Each row has a name. Each question is about the rows just above it.

<60>: [4.90 -1.66 -0.67 8.66 -0.67 0.18 -3.50]
<116>: [-4.14 2.05 0.31 9.45 0.31 2.11 0.05]
<29>: [2.20 1.68 -7.58 -0.44 -7.58 0.32 2.04]
Shift each entry of [1.68 -7.58 -0.44] by -1 times 0.01: | [1.67 -7.59 -0.45]
The next 3 entries after [1.68 -7.58 -0.44]: | [-7.58 0.32 2.04]

<74>: [0.48 2.10 -8.72 -8.61 -7.07 3.30 0.86 2.16 -5.28 0.35 0.16 -5.82 -1.26 -6.57 -0.66 -4.22 3.29 3.78 2.97 -1.05 -1.44 2.27 3.47 -2.85 3.88 -7.57 1.33 5.48 -6.77 -6.95 1.26 -0.59 3.82 -6.61 -1.18 -4.50 0.40 0.15 -0.26 -8.69 -5.50 4.24 -2.45 3.41 -1.61 -4.54]
<106>: [-1.27 -0.33 2.48 0.32 4.18 -1.09 1.04 -0.53 1.48 0.78 0.89 4.04 0.94 3.57 0.89 0.69 -1.64 -0.89 -0.36 2.08 2.64 2.27 3.47 2.67 -0.97 3.72 1.58 -1.99 3.18 0.62 0.58 0.54 1.11 2.44 1.83 2.70 3.33 -0.36 -0.10 1.69 3.00 -1.37 2.61 0.91 3.32 3.77]
<76>: [-0.78 -1.09 -0.81 -0.88 -1.13 0.23 -0.32 -1.24 -0.59 -0.38 -0.99 -1.23 0.03 -0.76 -0.84 -0.10 -0.71 -0.80 -0.63 -1.25 -0.80 -1.22 -0.90 -1.16 -0.83 -0.79 -1.40 -0.75 -1.15 -1.09 -1.56 -0.08 -1.20 -0.54 -1.40 -0.68 -0.84 -0.57 0.15 -0.59 -0.85 -0.90 -0.88 -0.43 -0.97 -0.98]
[0.32] with -1 step of 0.01 on every entry: | [0.31]
[-7.07 3.30 0.86] with +1 step of 0.01 on every entry: | [-7.06 3.31 0.87]
The row with [-1.27 -0.33 2.48 0.32 4.18 -1.09 1.04 -0.53 1.48 0.78 0.89 4.04 0.94 3.57 0.89 0.69 -1.64 -0.89 -0.36 2.08 2.64 2.27 3.47 2.67 -0.97 3.72 1.58 -1.99 3.18 0.62 0.58 0.54 1.11 2.44 1.83 2.70 3.33 -0.36 -0.10 1.69 3.00 -1.37 2.61 0.91 3.32 3.77] is | <106>
Shift each entry of [-2.85 3.88 -7.57] by +1 times 0.01: | [-2.84 3.89 -7.56]
The next 3 entries after [-0.78 -1.09 -0.81 -0.88 -1.13 0.23 -0.32 -1.24]: | [-0.59 -0.38 -0.99]

<45>: [1.07 -2.69 4.38 -1.13 1.07 -3.95 -0.30 0.71]
<23>: [-2.65 -2.74 -5.74 -0.36 4.11 2.84 6.69 0.94]
<26>: [-2.74 -2.69 1.07 -1.13 4.38 -9.88 6.95 3.40]
<58>: [3.23 -2.69 4.38 -1.13 1.07 -3.95 -0.30 0.71]
<53>: [3.23 -2.69 4.38 -1.13 1.07 -3.95 3.77 2.20]
<51>: [1.24 0.16 -1.66 1.28 -2.77 2.50 -2.59 -1.11]
The next 3 entries after [-5.74 -0.36]: | [4.11 2.84 6.69]
What are the next 3 entries after [-2.65 -2.74 -5.74]? | [-0.36 4.11 2.84]
What are the next 3 entries after [-2.74 -2.69]? | [1.07 -1.13 4.38]
Where do [1.07 -2.69 4.38 -1.13 1.07 -3.95 -0.30 0.71] appear? | <45>
[-1.13] with -1 step of 0.01 on every entry: | [-1.14]
The next 3 entries after [-2.74 -2.69 1.07 -1.13]: | [4.38 -9.88 6.95]

<38>: [-2.09 3.55 7.16 -0.88 2.04 2.37 6.11 -2.10 -0.94 3.48 0.48 -9.82 -1.88 -3.26 0.76 7.71 1.77 -1.61 -1.48 3.05 1.48 -0.95 -3.25 2.68 3.61 -2.55 -0.07 -0.29 -3.53 -3.49 -2.48 -1.54]
<85>: [1.31 -7.02 -1.02 1.83 -0.42 -4.30 2.31 7.08 5.07 -0.87 4.67 1.07 7.50 1.98 2.85 -2.00 -0.14 7.00 -4.39 -0.24 -3.17 3.45 0.32 -0.70 4.21 5.33 0.74 -4.43 2.97 4.20 1.75 3.20]
<78>: [7.99 -0.37 3.88 8.99 1.09 0.00 3.90 1.59 -0.47 -2.27 -1.89 -7.28 0.81 1.71 1.46 1.98 -0.84 2.55 -0.03 -0.71 2.55 2.42 1.85 0.10 -3.49 -3.36 3.02 6.06 -1.50 -8.51 -9.48 -5.61]
<139>: [-1.20 1.32 3.55 -1.81 -0.65 2.72 7.26 -0.73 -1.14 2.26 3.16 -8.36 4.97 -2.16 2.93 5.71 -1.26 -5.61 -0.58 0.11 -2.16 2.88 -5.68 6.35 0.32 -1.45 -1.82 0.51 -2.55 0.68 -4.63 2.48]
<124>: [-0.22 2.39 6.52 -0.95 3.13 2.15 5.68 8.16 -2.93 -0.68 5.75 -5.98 1.08 -3.62 -0.84 1.46 2.55 1.98 -5.80 0.00 2.07 0.51 1.02 0.15 2.35 -6.37 -2.28 -2.36 -0.25 -4.67 -0.38 -1.53]
<89>: [2.35 -1.38 6.00 2.13 -0.70 3.24 5.65 -6.66 -2.97 4.31 -4.51 -6.39 -4.87 -3.38 7.64 4.48 2.33 2.50 -1.99 3.98 3.12 -3.70 -7.12 6.97 5.64 0.51 1.51 5.16 -5.12 -0.61 -5.06 0.43]
<37>: [-0.23 -1.03 -2.10 4.49 -4.36 -0.34 2.72 -1.47 -4.52 2.13 1.05 -5.35 3.24 5.81 1.90 -3.58 -3.00 -0.55 -1.05 0.40 2.08 -1.10 0.24 -4.14 -3.72 -9.48 0.60 0.47 -7.18 -2.43 -4.05 0.74]
<162>: [8.86 5.21 -4.37 -2.73 3.76 -0.88 5.95 -0.24 5.35 4.07 3.24 -1.71 -4.93 4.83 -1.92 -3.66 -0.25 7.59 -2.05 -6.28 4.87 8.22 3.92 -3.25 2.26 1.83 -3.89 6.56 -1.38 -4.24 -2.82 1.75]
<77>: [0.48 -4.11 -1.45 3.77 -1.57 -2.07 3.27 -3.24 7.27 1.99 3.78 1.01 5.31 2.02 2.25 -9.30 3.68 5.98 -2.96 7.12 -8.40 0.20 -1.26 -7.38 0.88 1.39 0.97 -4.57 1.11 3.58 -2.70 0.94]
[-9.30 3.68] with -1 step of 0.01 on every entry: | [-9.31 3.67]
The next 3 entries after [7.27 1.99]: | [3.78 1.01 5.31]
[1.83] with -1 step of 0.01 on every entry: | [1.82]
What are the next 3 entries after [1.46 1.98 -0.84 2.55]? | [-0.03 -0.71 2.55]
[2.26 1.83 -3.89] with +1 step of 0.01 on every entry: | [2.27 1.84 -3.88]
Move every entry of [-3.25 2.26] by -1 step of 0.01. | [-3.26 2.25]
Move every entry of [0.32 -1.45] by -1 step of 0.01. | [0.31 -1.46]

<71>: [3.82 -0.03 -1.19 0.29 3.22 -2.81 -3.23 -0.29]
<143>: [-2.60 4.15 -2.41 -5.19 -2.66 1.89 1.78 0.86]
<19>: [-5.73 2.43 -0.10 -3.55 -6.10 3.98 3.86 1.09]
<80>: [0.06 -1.00 -0.08 -0.03 -1.98 -2.39 -3.18 1.05]
<2>: [4.44 -1.39 -0.82 0.47 -1.04 -5.17 -8.07 1.07]
The next 3 entries after [-2.60 4.15]: | [-2.41 -5.19 -2.66]
[0.06 -1.00] with -1 step of 0.01 on every entry: | [0.05 -1.01]

<5>: [-0.57 3.42 1.85 -1.98 -5.78 -0.75 1.85 -0.51 3.29 -0.70 -0.16 -1.08 4.46]
<49>: [-0.11 -8.45 -5.24 -1.05 5.66 -0.20 -1.42 -0.61 -5.02 1.65 -0.56 1.92 -1.68]
<104>: [1.21 -7.57 -5.24 1.25 7.43 0.65 -0.57 -0.20 -2.74 0.23 -0.47 5.11 -1.03]
<127>: [1.40 0.26 0.41 1.76 0.85 2.74 1.98 0.49 3.38 -1.38 0.50 3.84 0.80]
Move every entry of [0.23 -0.47 5.11] by -1 step of 0.01. | [0.22 -0.48 5.10]
Shift each entry of [0.65 -0.57 -0.20] by +1 times 0.01: | [0.66 -0.56 -0.19]

<81>: [-6.59 -3.73 4.29 0.64 2.93]
<105>: [2.45 1.51 4.52 7.40 -4.80]
<94>: [6.07 0.03 -3.71 8.57 4.38]
<110>: [6.07 -0.86 -3.71 8.57 4.38]
Where do [6.07 0.03 -3.71 8.57 4.38] appear? | <94>
Which row holds [-6.59 -3.73 4.29 0.64 2.93]? | <81>
Shift each entry of [6.07 -0.86] by -1 times 0.01: | [6.06 -0.87]
Whose row is [6.07 -0.86 -3.71 8.57 4.38]? | <110>
[-3.73] with -1 step of 0.01 on every entry: | [-3.74]

<36>: [-0.52 -0.21 1.20 0.98 1.30 -0.58 -1.02 3.23 -1.70 1.90 -1.03 -0.23 1.93 4.51 1.89 -0.91 -0.43 -0.47 1.79 1.30 -0.30 1.07 4.31 4.92 8.53 -0.16 0.88 3.75 -0.28 0.21]
<95>: [-0.17 1.38 -0.95 0.46 -0.26 2.62 0.86 -2.38 1.35 -3.08 0.72 0.31 0.12 -4.57 -0.75 0.36 -0.47 -1.07 0.49 -1.55 1.80 -1.93 -3.11 -3.72 -6.87 -0.06 -0.75 -1.44 1.32 -0.08]
<90>: [0.98 1.30 -0.58 -1.02 3.23 -1.70 1.90 -1.04 -0.23 1.93 4.51 0.36 -1.14 -1.52 -0.54 0.75 0.93 0.52 0.45 -0.17 1.07 -0.37 -1.71 -2.44 -3.16 0.06 0.07 -1.89 0.75 0.23]
<3>: [0.96 -1.46 -0.41 -2.07 -1.56 -2.64 0.39 -1.55 0.67 1.33 0.53 -0.06 -2.99 -0.48 -1.73 0.88 1.30 1.30 -0.47 1.79 -0.30 1.01 -2.15 -2.27 -3.28 0.30 -0.26 -3.58 -1.29 -0.18]
<102>: [0.96 -1.46 -0.41 -2.07 -1.56 -0.89 0.39 -1.55 0.67 1.33 0.53 -0.06 -2.99 -0.48 -1.73 0.02 1.30 1.30 -0.47 1.79 -0.30 1.01 -2.15 -2.27 -3.28 0.30 -0.26 -3.58 -1.29 -0.18]
The next 3 entries after [-0.43 -0.47 1.79 1.30 -0.30 1.07 4.31 4.92 8.53 -0.16]: | [0.88 3.75 -0.28]
The next 3 entries after [0.98 1.30 -0.58 -1.02 3.23 -1.70 1.90 -1.03 -0.23 1.93 4.51]: | [1.89 -0.91 -0.43]
Whose row is [0.96 -1.46 -0.41 -2.07 -1.56 -2.64 0.39 -1.55 0.67 1.33 0.53 -0.06 -2.99 -0.48 -1.73 0.88 1.30 1.30 -0.47 1.79 -0.30 1.01 -2.15 -2.27 -3.28 0.30 -0.26 -3.58 -1.29 -0.18]? | <3>
Move every entry of [1.30 -0.58] by -1 step of 0.01. | [1.29 -0.59]
Move every entry of [1.79] by -1 step of 0.01. | [1.78]

